Here is a tiny trained network, its code and every weight. The questions are about switching its units off for an input and a target symbol, where a switched-off unit gives its printed mean instead of its output.

import numpy as np


def w(rows, s, z=0):
    codes = np.array(rows[::2]) - 128.0
    scale = np.full(codes.shape[1], s)
    scale[-1] = z or s
    return codes * scale


def f(y):
    return np.maximum(y, 0)


def softmax(a):
    e = np.exp(a - a.max(-1, keepdims=True))
    return e / e.sum(-1, keepdims=True)


def log_softmax(a):
    a = a - a.max(-1, keepdims=True)
    return a - np.log(np.exp(a).sum(-1, keepdims=True))


def net(x, mask):
    ids = ['ΓΔΛΠαβεμσψ'.index(c) for c in x.split()]
    T = len(ids)
    res = E[ids] + P[:T]
    u = 0
    for l in range(2):
        r = res
        for j in range(2):
            rows = slice(4 * j, 4 * j + 4)
            q, k, v = (r @ M[l][rows].T for M in (Q, K, V))
            z = softmax(np.where(np.tri(T) > 0, q @ k.T / 4**0.5, -1e9)) @ v
            o = O[l][rows]
            res = res + np.where(mask[u + j], z, o[:, -1]) @ o[:, :-1]
        u += 2
        y = f(res @ A[l][:, :-1].T + A[l][:, -1])
        res = res + np.where(mask[u : u + 4], y, B[l][:, -1]) @ B[l][:, :-1]
        u += 4
    return log_softmax(res[-1] @ U[:, :-1].T + U[:, -1])


Q, K, V, O, A, B = {}, {}, {}, {}, {}, {}
E = w([
[130,127,146,100,123,148,160,158,97,110],'Γ',
[91,148,147,25,200,149,108,161,134,107],'Δ',
[74,152,117,117,165,125,165,155,167,75],'Λ',
[133,104,170,114,100,223,116,125,79,107],'Π',
[100,186,146,253,113,148,130,137,125,108],'α',
[159,186,87,176,133,92,143,169,173,81],'β',
[74,137,132,108,105,153,150,210,137,177],'ε',
[90,115,110,171,128,104,61,168,80,80],'μ',
[119,47,109,115,176,234,77,77,164,78],'σ',
[75,180,170,114,80,154,102,109,70,159],'ψ',
],0.02)
P = w([
[79,191,1,70,228,173,160,10,119,124],'0',
[110,143,84,142,171,148,142,68,140,141],'1',
[123,133,74,141,128,139,165,97,127,134],'2',
[107,149,91,131,125,155,157,105,126,104],'3',
[89,133,128,114,111,146,143,101,147,88],'4',
[85,144,133,121,98,151,134,120,138,90],'5',
[80,147,129,125,83,148,134,131,139,77],'6',
[72,154,143,132,76,151,123,141,131,71],'7',
[57,156,144,139,59,143,115,137,143,62],'8',
[59,156,151,132,52,134,94,141,128,74],'9',
[46,153,170,138,41,131,89,142,132,74],'10',
[27,148,192,142,38,130,78,139,133,69],'11',
],0.0094)
Q[0] = w([
[104,45,89,87,128,79,198,119,111,213],'0.h0',
[155,36,119,153,108,50,46,66,109,237],'0.h0',
[130,107,83,164,125,56,73,68,73,255],'0.h0',
[165,74,104,127,219,47,71,116,151,167],'0.h0',
[62,154,129,145,70,188,156,201,150,71],'0.h1',
[210,40,132,156,109,29,77,38,112,170],'0.h1',
[153,104,152,139,149,95,71,137,126,84],'0.h1',
[95,210,132,108,134,124,112,120,92,33],'0.h1',
],0.0078)
K[0] = w([
[108,49,135,175,189,174,129,32,140,146],'0.h0',
[218,126,70,126,246,79,155,53,113,197],'0.h0',
[213,104,107,104,174,65,112,45,137,180],'0.h0',
[208,150,115,107,164,160,155,60,168,163],'0.h0',
[1,98,80,108,70,108,74,172,100,145],'0.h1',
[228,170,187,119,181,142,219,98,128,172],'0.h1',
[156,112,154,143,172,130,165,149,131,65],'0.h1',
[64,132,139,196,124,147,164,137,48,11],'0.h1',
],0.0069)
V[0] = w([
[136,186,154,84,62,151,134,141,147,201],'0.h0',
[68,132,51,96,169,86,93,139,121,205],'0.h0',
[103,105,159,95,88,95,132,207,157,72],'0.h0',
[112,111,126,123,177,174,136,146,85,86],'0.h0',
[69,126,180,133,91,136,115,221,196,141],'0.h1',
[68,186,138,79,119,167,156,144,183,167],'0.h1',
[129,180,140,172,115,155,188,76,159,67],'0.h1',
[111,112,173,174,117,2,25,145,74,140],'0.h1',
],0.0082)
O[0] = w([
[171,165,136,135,170,97,153,2,80,159,61],'0.h0',
[111,104,42,98,148,118,212,130,25,91,100],'0.h0',
[124,62,203,122,127,69,110,99,137,55,215],'0.h0',
[89,88,168,70,62,180,125,111,129,123,254],'0.h0',
[116,158,164,189,234,89,109,34,109,76,175],'0.h1',
[158,164,186,104,128,117,196,94,119,77,160],'0.h1',
[134,194,170,158,148,221,179,212,178,119,228],'0.h1',
[176,142,128,135,161,157,64,146,46,137,138],'0.h1',
],0.0079,0.0046)
A[0] = w([
[40,213,140,162,205,172,166,69,191,145,253],'0.n0',
[29,44,153,124,71,151,123,86,66,139,144],'0.n1',
[225,161,180,82,193,29,204,69,216,241,26],'0.n2',
[143,162,89,1,174,65,29,190,91,130,158],'0.n3',
],0.0055,0.003)
B[0] = w([
[191,40,166,144,44,102,175,126,101,169,251],'0.n0',
[240,165,95,90,94,79,215,158,155,90,197],'0.n1',
[198,129,80,243,111,177,199,126,2,37,130],'0.n2',
[191,121,132,198,13,126,219,131,134,122,163],'0.n3',
],0.0076,0.011)
Q[1] = w([
[162,94,102,154,115,128,151,122,211,175],'1.h0',
[183,95,114,144,67,127,137,157,133,121],'1.h0',
[183,79,241,145,99,76,121,107,182,99],'1.h0',
[90,123,185,134,179,145,144,182,102,141],'1.h0',
[166,126,192,135,86,85,151,83,180,137],'1.h1',
[173,150,205,144,39,92,111,121,113,86],'1.h1',
[80,254,92,124,177,149,122,41,112,209],'1.h1',
[87,169,97,70,183,138,71,61,110,112],'1.h1',
],0.008)
K[1] = w([
[93,160,47,135,117,151,79,118,94,109],'1.h0',
[163,124,64,149,122,165,120,98,161,70],'1.h0',
[140,171,139,150,157,137,1,88,158,28],'1.h0',
[197,172,173,109,52,102,167,109,162,31],'1.h0',
[58,189,167,172,186,92,20,122,105,126],'1.h1',
[55,163,154,100,114,106,109,127,132,62],'1.h1',
[105,61,58,101,227,184,143,116,123,177],'1.h1',
[158,23,168,148,161,171,148,124,141,134],'1.h1',
],0.0079)
V[1] = w([
[153,132,71,191,208,165,144,101,229,86],'1.h0',
[54,8,140,110,152,249,115,61,100,109],'1.h0',
[172,186,163,182,91,199,110,84,120,172],'1.h0',
[248,57,107,101,110,171,89,81,180,113],'1.h0',
[173,55,39,86,153,98,144,124,201,44],'1.h1',
[45,90,189,106,209,218,146,128,215,114],'1.h1',
[211,71,111,206,147,149,168,58,148,223],'1.h1',
[116,170,191,1,105,67,156,100,156,172],'1.h1',
],0.0087)
O[1] = w([
[85,234,217,40,229,165,125,116,167,118,85],'1.h0',
[66,51,99,189,241,23,204,223,195,32,195],'1.h0',
[97,151,124,63,59,13,114,174,124,199,151],'1.h0',
[21,162,72,60,159,47,44,100,202,88,254],'1.h0',
[89,39,188,39,183,157,17,30,75,162,145],'1.h1',
[216,46,201,89,157,81,52,182,144,44,60],'1.h1',
[90,202,162,4,112,1,153,154,86,176,26],'1.h1',
[239,186,44,11,186,155,67,79,227,62,84],'1.h1',
],0.0081,0.0048)
A[1] = w([
[69,121,247,134,51,86,143,166,181,124,87],'1.n0',
[218,135,149,31,188,2,70,129,84,118,64],'1.n1',
[142,184,135,44,231,45,68,101,87,131,1],'1.n2',
[135,198,77,148,189,189,122,198,2,74,139],'1.n3',
],0.0056,0.0037)
B[1] = w([
[131,209,90,150,179,149,21,183,2,123,253],'1.n0',
[27,95,57,164,90,57,134,46,125,132,170],'1.n1',
[64,127,110,47,162,230,241,244,130,101,143],'1.n2',
[98,160,204,191,124,200,235,75,170,165,168],'1.n3',
],0.007,0.014)
U = w([
[157,122,46,126,154,143,133,146,123,152,182],'Γ',
[148,166,4,142,192,167,116,102,60,91,31],'Δ',
[194,110,160,191,157,155,178,170,151,79,254],'Λ',
[90,71,73,154,1,46,63,118,175,109,159],'Π',
[120,109,169,120,69,111,197,243,107,116,58],'α',
[52,210,182,76,102,178,65,91,129,126,150],'β',
[105,114,138,119,169,12,234,17,21,145,194],'ε',
[62,76,113,161,106,151,195,146,117,162,101],'μ',
[13,197,111,123,219,160,130,134,136,114,30],'σ',
[137,224,94,157,79,147,244,131,228,116,25],'ψ',
],0.0047,0.0052)

Each question gives the input, a string of symbols that net reads in full, and the target symbol t.
The units are the heads (4 rows each of Q, K, V and O) and the neurons (one row each of A and B). Each row of codes is followed by its name. A weight is (code - 128) times the scale printed after its matrix; where a second scale follows, it is the last column's (O, A, B and U).
mask holds one flag per unit, layer by layer, with each layer's heads first. A switched-off unit (its flag False) gives its mean, the last column of its rows in O or B, instead of its output. The means were averaged over made-up inputs and are rounded, as every weight is.
A unit's drop is (log p(t) with every unit on - log p(t) with that unit switched off) / (log p(t) with every unit on - log p(t) with every unit switched off).
most important unit: the unit with the biggest drop
top k neurons: the k neurons with the biggest drops, biggest first
top k neurons in layer l: the k neurons of layer l with the biggest drops, biggest first
heads that matter: for each layer, one digit per head in row order, 1 if its drop is at least 0.15 and else 0, layers parted by /
input Λ σ μ μ, target σ: heads that matter -> 01 / 10
input Π σ Λ ψ μ σ α Λ Λ μ Λ, target μ: heads that matter -> 11 / 01
input α Λ ψ Π Π Δ Λ, target Π: most important unit -> 0.n0
input Λ β μ Λ Λ Π α Π α β μ Π, target μ: heads that matter -> 01 / 01
input Δ α Λ β Π Λ Λ μ Λ, target Λ: heads that matter -> 10 / 11
input Π α Δ, target α: heads that matter -> 00 / 01
input Π Π μ Λ σ Π Π Λ Λ, target Π: heads that matter -> 10 / 10
input Π Π β β, target β: heads that matter -> 00 / 10
input β ε α Λ Λ Γ ε, target ε: heads that matter -> 11 / 00
input σ Δ Π α Π Π σ α, target σ: top 2 neurons -> (1.n0, 0.n0)
input Λ μ ψ α Λ α μ Π, target μ: top 4 neurons -> (0.n1, 0.n3, 0.n0, 1.n3)
input Λ β Λ β μ Γ Λ, target β: heads that matter -> 01 / 11
input Λ Λ σ Π Π, target σ: top 2 neurons in layer 0 -> (0.n1, 0.n0)
input μ μ Π Π Λ Δ, target Π: most important unit -> 0.h1
input ψ σ Π ε σ σ Π μ Γ Γ μ, target μ: top 4 neurons -> (0.n3, 0.n0, 1.n3, 0.n1)
input Π Π Λ Γ β ψ Δ α Λ β α α, target β: heads that matter -> 10 / 10
input Λ β Λ μ α Π α Λ, target α: top 2 neurons -> (1.n1, 0.n3)
input Λ Λ ψ Λ Π Λ ψ α Λ ψ ψ, target ψ: heads that matter -> 00 / 01
input ψ α α Λ Δ σ Δ, target σ: heads that matter -> 00 / 10
input ε Λ μ, target ε: most important unit -> 1.h1
input Λ Γ Δ ψ, target ψ: heads that matter -> 01 / 01
input ε β μ Λ Λ Γ Λ ε, target Λ: top 4 neurons -> (0.n0, 1.n1, 1.n0, 0.n1)
input μ Λ σ, target μ: heads that matter -> 11 / 01
input Λ Λ β μ, target Λ: top 4 neurons -> (0.n1, 0.n0, 0.n3, 1.n0)
input μ β Π α σ Λ Π α β Π Π Π, target β: top 3 neurons -> (0.n1, 1.n0, 1.n1)
input Λ μ Λ Π, target Λ: top 2 neurons -> (0.n0, 0.n1)
input ε α α α ε Π α Δ, target α: top 3 neurons -> (0.n1, 0.n3, 0.n0)
input Π Λ Λ Λ μ, target Λ: top 3 neurons -> (0.n1, 0.n3, 0.n0)
